Here is a tiny trained network, its code and every weight. The questions are about switching its units off for an input and a target symbol, where a switched-off unit gives its printed mean instead of its output.

import numpy as np


def w(rows, s, z=0):
    codes = np.array(rows[::2]) - 128.0
    scale = np.full(codes.shape[1], s)
    scale[-1] = z or s
    return codes * scale


def norm(h):
    return h / np.sqrt((h * h).mean(-1, keepdims=True) + 1e-5)


def f(y):
    return y / 2 * (1 + np.tanh(0.7978845608 * (y + 0.044715 * y**3)))


def softmax(a):
    e = np.exp(a - a.max(-1, keepdims=True))
    return e / e.sum(-1, keepdims=True)


def log_softmax(a):
    a = a - a.max(-1, keepdims=True)
    return a - np.log(np.exp(a).sum(-1, keepdims=True))


def net(x, mask):
    ids = ['βδεζηξστω'.index(c) for c in x.split()]
    T = len(ids)
    res = E[ids] + P[:T]
    u = 0
    for l in range(2):
        r = norm(res)
        for j in range(2):
            rows = slice(2 * j, 2 * j + 2)
            q, k, v = (r @ M[l][rows].T for M in (Q, K, V))
            z = softmax(np.where(np.tri(T) > 0, q @ k.T / 2**0.5, -1e9)) @ v
            o = O[l][rows]
            res = res + np.where(mask[u + j], z, o[:, -1]) @ o[:, :-1]
        u += 2
        y = f(norm(res) @ A[l][:, :-1].T + A[l][:, -1])
        res = res + np.where(mask[u : u + 8], y, B[l][:, -1]) @ B[l][:, :-1]
        u += 8
    return log_softmax(norm(res)[-1] @ U[:, :-1].T + U[:, -1])


Q, K, V, O, A, B = {}, {}, {}, {}, {}, {}
E = w([
[156,251,173],'β',
[125,127,116],'δ',
[124,157,127],'ε',
[122,116,128],'ζ',
[112,151,127],'η',
[150,146,140],'ξ',
[122,149,132],'σ',
[170,127,95],'τ',
[136,137,156],'ω',
],0.022)
P = w([
[104,122,125],'0',
[223,246,92],'1',
[192,210,188],'2',
[219,114,76],'3',
[141,253,40],'4',
[206,114,118],'5',
[107,115,221],'6',
[174,151,86],'7',
[24,147,165],'8',
],0.008)
Q[0] = w([
[7,132,176],'0.h0',
[126,193,218],'0.h0',
[138,107,51],'0.h1',
[139,61,147],'0.h1',
],0.014)
K[0] = w([
[216,186,167],'0.h0',
[145,83,137],'0.h0',
[105,207,211],'0.h1',
[109,132,1],'0.h1',
],0.0087)
V[0] = w([
[229,145,127],'0.h0',
[71,74,7],'0.h0',
[100,125,49],'0.h1',
[98,182,117],'0.h1',
],0.013)
O[0] = w([
[192,49,112,213],'0.h0',
[206,254,139,2],'0.h0',
[91,190,80,50],'0.h1',
[223,94,190,217],'0.h1',
],0.0085,0.0052)
A[0] = w([
[153,169,208,117],'0.n0',
[107,1,120,251],'0.n1',
[136,177,130,145],'0.n2',
[207,183,33,237],'0.n3',
[125,208,140,97],'0.n4',
[131,130,205,73],'0.n5',
[244,121,73,119],'0.n6',
[195,221,91,194],'0.n7',
],0.0072,0.0021)
B[0] = w([
[147,87,59,165],'0.n0',
[109,197,176,254],'0.n1',
[2,61,39,137],'0.n2',
[83,106,206,180],'0.n3',
[103,86,139,142],'0.n4',
[92,122,101,143],'0.n5',
[42,113,137,189],'0.n6',
[109,91,137,189],'0.n7',
],0.0074,0.0058)
Q[1] = w([
[43,121,141],'1.h0',
[64,102,2],'1.h0',
[251,93,160],'1.h1',
[143,177,50],'1.h1',
],0.008)
K[1] = w([
[196,156,128],'1.h0',
[166,127,249],'1.h0',
[58,115,50],'1.h1',
[194,70,83],'1.h1',
],0.013)
V[1] = w([
[213,153,148],'1.h0',
[173,51,8],'1.h0',
[77,79,81],'1.h1',
[109,166,94],'1.h1',
],0.012)
O[1] = w([
[156,208,191,116],'1.h0',
[143,214,73,2],'1.h0',
[121,111,44,91],'1.h1',
[3,151,166,43],'1.h1',
],0.014,0.0042)
A[1] = w([
[127,135,120,64],'1.n0',
[255,127,75,253],'1.n1',
[93,67,219,129],'1.n2',
[111,181,15,231],'1.n3',
[123,182,162,28],'1.n4',
[39,86,172,152],'1.n5',
[39,140,95,118],'1.n6',
[110,105,254,240],'1.n7',
],0.0091,0.0032)
B[1] = w([
[249,195,167,115],'1.n0',
[126,214,129,232],'1.n1',
[48,119,96,212],'1.n2',
[11,190,159,139],'1.n3',
[202,146,131,119],'1.n4',
[73,22,72,173],'1.n5',
[211,3,128,119],'1.n6',
[5,209,46,254],'1.n7',
],0.0063,0.0081)
U = w([
[184,132,193,253],'β',
[150,149,253,139],'δ',
[109,206,24,45],'ε',
[79,201,175,40],'ζ',
[74,149,125,96],'η',
[176,127,91,247],'ξ',
[146,81,69,94],'σ',
[116,197,37,92],'τ',
[211,98,101,96],'ω',
],0.013,0.0038)

Each question gives the input, a string of symbols that net reads in full, and the target symbol t.
The units are the heads (2 rows each of Q, K, V and O) and the neurons (one row each of A and B). Each row of codes is followed by its name. A weight is (code - 128) times the scale printed after its matrix; where a second scale follows, it is the last column's (O, A, B and U).
mask holds one flag per unit, layer by layer, with each layer's heads first. A switched-off unit (its flag False) gives its mean, the last column of its rows in O or B, instead of its output. The means were averaged over made-up inputs and are rounded, as every weight is.
A unit's drop is (log p(t) with every unit on - log p(t) with that unit switched off) / (log p(t) with every unit on - log p(t) with every unit switched off).
The circuit of an input: a set's keep is (log p(t) with only the set's units on - log p(t) with every unit switched off) / (log p(t) with every unit on - log p(t) with every unit switched off). Starting from the 12 units with the biggest drops (on a tie, the unit counted first), units are removed one at a time, each time the one whose removal leaves the highest keep (on an exact tie, the one counted first), for as long as the keep stays at least 0.8.
units of the circuit, in order: the units of the circuit, biggest drop first
unit that matters most: the unit with the biggest drop
top k neurons: the k neurons with the biggest drops, biggest first
heads that matter: for each layer, one digit per head in row order, 1 if its drop is at least 0.15 and else 0, layers parted by /
input ε η δ, target τ: top 2 neurons : [0.n0; 0.n1]
input ε ξ β, target τ: top 3 neurons : [0.n0; 0.n1; 0.n2]
input ε η β β δ ζ β ω, target ε: heads that matter : 11 / 10
input ε ω ζ, target τ: top 2 neurons : [0.n0; 0.n3]
input ε σ β τ, target ε: top 3 neurons : [0.n0; 0.n1; 0.n2]
input τ η β, target ε: heads that matter : 01 / 10
input ε β ω η, target ε: unit that matters most : 0.h0
input τ ζ β ξ δ δ β ω, target τ: top 2 neurons : [0.n1; 0.n6]
input ε δ ζ ξ, target ε: units of the circuit, in order : [1.h0; 0.n1; 0.h1; 0.n6]
input τ β ε β η ξ, target τ: units of the circuit, in order : [0.h1; 1.h0]
input δ ε δ ζ, target δ: units of the circuit, in order : [0.h0; 1.h0]
input ε δ τ β, target ε: units of the circuit, in order : [1.h0; 0.n6]
input β ε η η σ η, target β: heads that matter : 11 / 01
input ω σ ω ξ δ ξ ε σ, target ω: heads that matter : 10 / 01
input ε ε σ σ η η, target ε: heads that matter : 11 / 10
input ε ω β β β ξ η ξ, target ε: top 3 neurons : [0.n0; 0.n1; 0.n3]
input τ τ ω ε, target τ: units of the circuit, in order : [1.h0]
input ζ β σ ω, target ζ: heads that matter : 10 / 00
input τ ζ δ, target ε: heads that matter : 01 / 10
input β ω β ξ β ε β δ, target β: units of the circuit, in order : [0.h1; 1.h0]
input β β δ η, target β: unit that matters most : 0.h0
input β ξ σ σ ε ε, target β: top 2 neurons : [0.n1; 0.n2]
input β β ξ ε δ σ β σ, target β: heads that matter : 10 / 01
input ε ω η, target τ: heads that matter : 11 / 10
input ω τ β σ, target ω: heads that matter : 10 / 00
